Below are the code and all the weights of a small trained network. Each question names an input and a target symbol and asks about switching units off, where a switched-off unit gives its printed mean instead of its output.

import numpy as np


def w(rows, s, z=0):
    codes = np.array(rows[::2]) - 128.0
    scale = np.full(codes.shape[1], s)
    scale[-1] = z or s
    return codes * scale


def norm(h):
    return h / np.sqrt((h * h).mean(-1, keepdims=True) + 1e-5)


def f(y):
    return y / 2 * (1 + np.tanh(0.7978845608 * (y + 0.044715 * y**3)))


def softmax(a):
    e = np.exp(a - a.max(-1, keepdims=True))
    return e / e.sum(-1, keepdims=True)


def log_softmax(a):
    a = a - a.max(-1, keepdims=True)
    return a - np.log(np.exp(a).sum(-1, keepdims=True))


def net(x, mask):
    ids = ['Φβεθμτω'.index(c) for c in x.split()]
    T = len(ids)
    res = E[ids] + P[:T]
    u = 0
    for l in range(3):
        r = norm(res)
        for j in range(3):
            rows = slice(2 * j, 2 * j + 2)
            q, k, v = (r @ M[l][rows].T for M in (Q, K, V))
            z = softmax(np.where(np.tri(T) > 0, q @ k.T / 2**0.5, -1e9)) @ v
            o = O[l][rows]
            res = res + np.where(mask[u + j], z, o[:, -1]) @ o[:, :-1]
        u += 3
        y = f(norm(res) @ A[l][:, :-1].T + A[l][:, -1])
        res = res + np.where(mask[u : u + 4], y, B[l][:, -1]) @ B[l][:, :-1]
        u += 4
    return log_softmax(norm(res)[-1] @ U[:, :-1].T + U[:, -1])


Q, K, V, O, A, B = {}, {}, {}, {}, {}, {}
E = w([
[213,97,139,179,118,71,130,68,128,152,125],'Φ',
[48,22,153,124,161,173,184,70,132,181,192],'β',
[139,206,71,6,114,171,231,152,99,154,146],'ε',
[78,148,182,122,140,218,126,112,172,33,154],'θ',
[87,133,123,134,85,122,152,122,161,63,146],'μ',
[143,69,69,160,82,186,188,167,127,71,85],'τ',
[51,190,80,178,219,123,254,141,165,123,194],'ω',
],0.014)
P = w([
[109,179,131,102,123,123,106,164,131,140,10],'0',
[150,168,151,131,141,115,136,112,99,116,137],'1',
[140,157,146,143,96,122,147,103,117,145,143],'2',
[120,138,144,155,102,138,141,99,122,158,128],'3',
[120,128,130,172,123,146,138,116,141,174,127],'4',
[115,116,129,185,155,143,130,136,134,168,124],'5',
[133,126,107,177,172,150,142,124,119,136,141],'6',
],0.012)
Q[0] = w([
[106,36,191,104,208,206,3,70,196,89,176],'0.h1',
[124,43,97,70,195,77,128,193,182,189,149],'0.h1',
[73,174,93,52,67,115,147,125,123,127,160],'0.h2',
[238,116,108,135,131,28,114,72,97,153,146],'0.h2',
[99,115,114,69,167,182,150,136,108,212,156],'0.h3',
[48,117,112,202,170,176,150,186,165,42,146],'0.h3',
],0.0066)
K[0] = w([
[143,46,193,144,148,208,146,53,106,135,255],'0.h1',
[158,80,145,166,226,89,238,125,113,180,122],'0.h1',
[123,169,133,163,183,165,175,119,213,99,161],'0.h2',
[189,143,117,149,114,16,153,96,133,114,152],'0.h2',
[115,90,42,144,172,125,110,169,163,100,139],'0.h3',
[90,222,91,56,146,126,138,119,142,169,51],'0.h3',
],0.0065)
V[0] = w([
[184,192,132,174,83,161,171,119,207,122,147],'0.h1',
[55,158,136,151,220,111,120,67,150,157,204],'0.h1',
[78,203,41,86,110,3,156,167,109,37,118],'0.h2',
[90,116,126,188,187,177,78,109,129,84,119],'0.h2',
[89,116,204,97,95,101,129,99,156,106,141],'0.h3',
[224,156,101,64,168,127,123,107,85,114,158],'0.h3',
],0.0048)
O[0] = w([
[39,183,104,15,75,138,45,61,132,104,130,221],'0.h1',
[178,187,191,147,69,131,140,52,36,69,135,67],'0.h1',
[77,13,88,193,136,66,63,155,139,180,169,255],'0.h2',
[142,57,71,170,88,117,254,143,220,166,200,98],'0.h2',
[163,89,215,52,191,67,149,161,186,137,137,113],'0.h3',
[56,89,47,138,226,230,98,71,158,174,158,152],'0.h3',
],0.0054,0.0037)
A[0] = w([
[198,74,62,129,200,236,151,204,77,115,57,74],'0.n1',
[205,37,66,71,73,182,229,182,25,122,70,168],'0.n2',
[237,211,98,46,188,81,132,63,2,225,166,3],'0.n3',
[66,179,172,199,140,82,81,29,228,125,137,47],'0.n4',
],0.0037,0.0004)
B[0] = w([
[143,139,98,166,138,198,155,7,85,233,237,174],'0.n1',
[152,180,157,198,56,149,2,76,113,52,178,227],'0.n2',
[176,57,90,187,143,162,61,137,205,133,166,253],'0.n3',
[143,88,30,123,181,151,165,6,211,153,127,197],'0.n4',
],0.0073,0.0031)
Q[1] = w([
[109,153,157,99,91,49,63,234,136,87,30],'1.h1',
[81,28,158,173,212,169,164,84,190,69,88],'1.h1',
[66,174,154,64,94,53,158,162,94,110,63],'1.h2',
[176,142,83,40,205,120,133,200,151,109,109],'1.h2',
[124,223,25,16,3,164,130,169,153,163,178],'1.h3',
[205,135,86,146,139,127,185,214,31,151,149],'1.h3',
],0.0054)
K[1] = w([
[97,86,116,126,67,185,148,85,150,49,254],'1.h1',
[125,142,20,37,167,118,72,226,78,107,152],'1.h1',
[154,145,34,92,141,113,90,151,52,110,144],'1.h2',
[121,54,112,180,71,141,31,66,54,129,167],'1.h2',
[94,101,99,165,130,224,141,66,188,209,159],'1.h3',
[101,165,182,183,184,163,87,93,120,74,130],'1.h3',
],0.0055)
V[1] = w([
[117,114,149,20,103,126,105,171,96,195,166],'1.h1',
[70,141,135,171,174,153,102,84,2,136,59],'1.h1',
[138,205,59,162,33,132,157,122,77,98,135],'1.h2',
[123,96,141,130,86,165,202,104,107,181,103],'1.h2',
[22,107,134,175,169,133,76,51,86,130,109],'1.h3',
[54,100,112,120,129,216,186,164,183,161,134],'1.h3',
],0.0058)
O[1] = w([
[125,134,180,98,158,120,101,185,145,142,211,181],'1.h1',
[101,84,158,188,153,104,154,93,92,125,197,130],'1.h1',
[71,134,141,162,150,128,18,167,145,75,156,169],'1.h2',
[92,79,155,112,161,35,50,93,59,73,165,138],'1.h2',
[86,166,169,127,2,76,191,97,170,137,90,142],'1.h3',
[171,125,83,108,83,146,208,133,94,88,198,254],'1.h3',
],0.008,0.0058)
A[1] = w([
[87,110,92,2,116,140,144,91,121,118,182,130],'1.n1',
[206,122,118,162,88,139,128,89,120,111,101,252],'1.n2',
[66,140,180,56,143,102,109,159,56,146,109,4],'1.n3',
[235,53,129,106,101,124,31,52,73,179,194,213],'1.n4',
],0.0063,0.0018)
B[1] = w([
[217,144,124,182,232,115,117,156,7,131,213,254],'1.n1',
[87,145,86,59,132,140,159,67,97,141,72,152],'1.n2',
[80,123,72,109,153,78,117,185,84,161,255,118],'1.n3',
[25,182,122,95,170,164,152,96,34,140,116,192],'1.n4',
],0.0082,0.0068)
Q[2] = w([
[192,90,199,169,82,47,79,95,169,199,109],'2.h1',
[94,3,166,233,203,149,124,127,170,83,91],'2.h1',
[205,99,33,72,107,113,186,125,80,156,132],'2.h2',
[198,122,221,124,72,85,80,228,142,147,46],'2.h2',
[51,183,12,70,141,189,143,54,68,95,158],'2.h3',
[107,212,129,28,186,215,133,37,44,99,117],'2.h3',
],0.0055)
K[2] = w([
[143,152,229,106,176,165,174,36,123,102,159],'2.h1',
[143,186,191,43,94,137,169,133,123,134,104],'2.h1',
[80,118,168,254,154,112,138,122,153,77,124],'2.h2',
[204,140,120,121,88,201,131,44,160,121,161],'2.h2',
[174,51,126,153,87,88,89,196,142,147,44],'2.h3',
[118,92,208,162,92,146,147,173,123,93,112],'2.h3',
],0.0074)
V[2] = w([
[173,91,36,165,139,130,93,20,120,2,155],'2.h1',
[138,96,123,161,185,119,54,182,124,61,88],'2.h1',
[65,135,141,46,55,162,147,157,150,59,95],'2.h2',
[194,120,76,132,136,249,143,178,143,172,118],'2.h2',
[95,83,120,146,150,122,73,120,160,171,78],'2.h3',
[197,146,140,107,132,161,139,69,94,96,58],'2.h3',
],0.0063)
O[2] = w([
[133,2,86,163,148,161,92,130,101,89,103,198],'2.h1',
[153,99,97,98,90,44,133,165,161,96,117,74],'2.h1',
[202,171,153,155,117,159,51,89,144,104,152,85],'2.h2',
[128,135,107,107,122,105,141,50,170,131,114,141],'2.h2',
[203,98,177,161,93,105,153,163,103,100,191,1],'2.h3',
[166,143,131,159,161,96,155,103,60,175,105,7],'2.h3',
],0.0099,0.0035)
A[2] = w([
[149,40,89,53,175,160,187,47,70,120,171,215],'2.n1',
[178,176,244,47,62,103,139,136,195,62,121,59],'2.n2',
[116,126,203,122,125,76,96,163,3,73,51,97],'2.n3',
[81,102,60,138,226,101,109,53,97,127,119,4],'2.n4',
],0.0049,0.0023)
B[2] = w([
[227,112,232,161,68,19,168,216,223,89,67,254],'2.n1',
[177,105,94,173,104,40,71,134,92,132,225,141],'2.n2',
[254,59,79,115,159,134,91,208,112,155,188,122],'2.n3',
[131,4,77,7,116,176,76,119,147,150,124,183],'2.n4',
],0.007,0.0073)
U = w([
[148,112,225,203,150,61,183,103,26,169,114,67],'Φ',
[170,124,68,140,251,212,44,182,66,172,172,74],'β',
[2,146,78,86,144,130,235,174,141,109,136,193],'ε',
[167,139,59,77,191,111,128,54,139,148,4,55],'θ',
[182,244,191,123,90,192,149,150,214,30,128,252],'μ',
[167,24,87,145,52,54,89,177,191,66,131,193],'τ',
[60,145,75,236,59,186,67,54,84,101,106,15],'ω',
],0.0061,0.0013)

Each question gives the input, a string of symbols that net reads in full, and the target symbol t.
The units are the heads (2 rows each of Q, K, V and O) and the neurons (one row each of A and B). Each row of codes is followed by its name. A weight is (code - 128) times the scale printed after its matrix; where a second scale follows, it is the last column's (O, A, B and U).
mask holds one flag per unit, layer by layer, with each layer's heads first. A switched-off unit (its flag False) gives its mean, the last column of its rows in O or B, instead of its output. The means were averaged over made-up inputs and are rounded, as every weight is.
A unit's drop is (log p(t) with every unit on - log p(t) with that unit switched off) / (log p(t) with every unit on - log p(t) with every unit switched off).
The circuit of an input: a set's keep is (log p(t) with only the set's units on - log p(t) with every unit switched off) / (log p(t) with every unit on - log p(t) with every unit switched off). Starting from the 12 units with the biggest drops (on a tie, the unit counted first), units are removed one at a time, each time the one whose removal leaves the highest keep (on an exact tie, the one counted first), for as long as the keep stays at least 0.8.
circuit, biggest first: the units of the circuit, biggest drop first
most important unit: the unit with the biggest drop
top k neurons: the k neurons with the biggest drops, biggest first
top k neurons in layer l: the k neurons of layer l with the biggest drops, biggest first
which heads matter: for each layer, one digit per head in row order, 1 if its drop is at least 0.15 and else 0, layers parted by /
input Φ Φ μ ε ω, target Φ: circuit, biggest first : (2.h3, 1.h3)
input τ ω μ ε μ ω, target τ: circuit, biggest first : (2.h1, 1.n4)
input τ μ ε, target τ: which heads matter : 100 / 000 / 100
input θ ω ε ω ε ε, target θ: most important unit : 1.h1
input ω μ θ θ τ μ τ, target ω: circuit, biggest first : (1.n1, 0.n2, 0.n1)
input ω ε ε μ ε ω, target ω: circuit, biggest first : (0.h1, 1.n1, 1.h1, 2.h1)
input μ τ ε Φ, target μ: circuit, biggest first : (0.h2, 1.n1)
input ω ε ω ε ε β, target ω: circuit, biggest first : (0.h1, 1.n1, 1.h2)
input θ ω θ ω ε μ μ, target θ: top 2 neurons : (0.n2, 0.n4)
input ε θ μ μ μ θ, target ε: circuit, biggest first : (2.h2, 1.n1, 0.n2)
input ε ε Φ θ ε Φ, target ε: circuit, biggest first : (1.n4, 2.h2)
input ω μ θ ω, target ω: circuit, biggest first : (0.h1, 1.h1, 2.h1)
input Φ Φ ε ε θ, target Φ: which heads matter : 000 / 000 / 001
input ω θ ε τ ε, target ω: top 2 neurons in layer 0 : (0.n2, 0.n1)
input ε μ ε μ, target β: circuit, biggest first : (1.h3)
input Φ ω θ ω θ, target Φ: top 2 neurons : (0.n2, 0.n3)
input ε τ Φ, target ε: top 2 neurons : (1.n4, 0.n1)
input ε ε τ, target ε: which heads matter : 111 / 100 / 010
input μ θ μ ε μ ω, target μ: circuit, biggest first : (0.h3, 2.h2, 1.n1)
input μ μ ε ε ε ω μ, target μ: most important unit : 0.h3
input Φ ω μ ε τ ε, target Φ: which heads matter : 000 / 001 / 001
input Φ μ τ ε, target Φ: circuit, biggest first : (2.h3, 1.h1)
input ε ε ε τ θ, target ε: top 3 neurons : (0.n1, 1.n1, 0.n2)
input μ ε ε ε ε μ Φ, target μ: top 2 neurons in layer 0 : (0.n3, 0.n4)
input θ ε ε ε θ, target θ: which heads matter : 000 / 001 / 011
input ε θ μ ε μ μ, target ε: which heads matter : 011 / 100 / 011
input ω μ ω ε τ ε, target ω: which heads matter : 000 / 000 / 000
input Φ μ μ, target Φ: circuit, biggest first : (2.h3)
